Below is a small trained network, with its code and all its weights. Each question gives an input and a class and asks what happens when units are switched off, that is, made to give their printed mean instead of their output.

import numpy as np


def w(rows, s, z=0):
    codes = np.array(rows[::2]) - 128.0
    scale = np.full(codes.shape[1], s)
    scale[-1] = z or s
    return codes * scale


def norm(h):
    return h / np.sqrt((h * h).mean(-1, keepdims=True) + 1e-5)


def f(y):
    return y / 2 * (1 + np.tanh(0.7978845608 * (y + 0.044715 * y**3)))


def log_softmax(a):
    a = a - a.max(-1, keepdims=True)
    return a - np.log(np.exp(a).sum(-1, keepdims=True))


def net(x, mask):
    res = np.array(x, float).reshape(1, 4) / 4 @ E
    u = 0
    for l in range(2):
        y = f(norm(res) @ A[l][:, :-1].T + A[l][:, -1])
        res = res + np.where(mask[u : u + 3], y, B[l][:, -1]) @ B[l][:, :-1]
        u += 3
    return log_softmax(norm(res)[-1] @ U[:, :-1].T + U[:, -1])


A, B = {}, {}
E = w([
[157,116,3],'x0',
[203,129,144],'x1',
[129,131,127],'x2',
[119,8,125],'x3',
],0.0068)
A[0] = w([
[253,119,161,62],'L0N0',
[154,223,118,2],'L0N1',
[51,122,122,138],'L0N2',
],0.016,0.0087)
B[0] = w([
[2,136,88,254],'L0N0',
[150,169,152,205],'L0N1',
[97,137,108,253],'L0N2',
],0.021,0.0028)
A[1] = w([
[120,36,141,94],'L1N0',
[96,116,249,2],'L1N1',
[198,115,72,27],'L1N2',
],0.016,0.0054)
B[1] = w([
[153,156,228,252],'L1N0',
[180,98,1,220],'L1N1',
[168,103,44,152],'L1N2',
],0.018,0.0033)
U = w([
[16,122,123,116],'0',
[200,91,32,46],'1',
[202,156,251,254],'2',
],0.021,0.0069)

Each question gives the input, the list of numbers given to net, and the class t.
The units are the neurons (one row each of A and B). Each row of codes is followed by its name. A weight is (code - 128) times the scale printed after its matrix; where a second scale follows, it is the last column's (A, B and U).
mask holds one flag per neuron, layer by layer. A switched-off neuron (its flag False) gives its mean, the last column of its row in B, instead of its output. The means were averaged over made-up inputs and are rounded, as every weight is.
A unit's drop is (log p(t) with every unit on - log p(t) with that unit switched off) / (log p(t) with every unit on - log p(t) with every unit switched off).
The circuit of an input: a set's keep is (log p(t) with only the set's units on - log p(t) with every unit switched off) / (log p(t) with every unit on - log p(t) with every unit switched off). Starting from all 6 units, units are removed one at a time, each time the one whose removal leaves the highest keep (on an exact tie, the one counted first), for as long as the keep stays at least 0.8.
units of the circuit, in order: the units of the circuit, biggest drop first
top k neurons: the k neurons with the biggest drops, biggest first
drop of u: that unit's drop, to one decimal
input [4,2,6,-6], class 2: units of the circuit, in order -> L0N1
input [-8,-3,-5,4], class 1: top 2 neurons -> L1N1; L0N0
input [0,-7,-5,-8], class 2: top 3 neurons -> L0N0; L0N1; L1N1
input [1,7,6,8], class 2: top 4 neurons -> L1N0; L0N2; L1N1; L1N2
input [6,8,-6,-7], class 0: top 3 neurons -> L0N0; L1N0; L1N1
input [5,6,-5,7], class 2: top 3 neurons -> L1N0; L0N2; L1N1
input [-6,-4,7,2], class 1: top 2 neurons -> L1N1; L0N0
input [-1,-2,8,4], class 2: top 2 neurons -> L0N0; L1N0
input [-4,1,2,6], class 2: top 2 neurons -> L1N0; L0N1
input [-7,6,-6,0], class 1: top 2 neurons -> L1N1; L0N2
input [-7,-6,8,-5], class 1: units of the circuit, in order -> L1N1; L0N0
input [-6,1,7,-5], class 1: top 2 neurons -> L1N1; L1N0
input [-5,-2,8,-1], class 1: top 2 neurons -> L1N1; L0N0
input [-5,6,-8,-4], class 0: top neuron -> L0N0
input [-5,6,8,3], class 0: drop of L0N0 -> 1.3
input [5,7,-8,-1], class 0: drop of L0N0 -> 1.0
input [-1,-1,-8,-4], class 2: drop of L0N1 -> 0.0
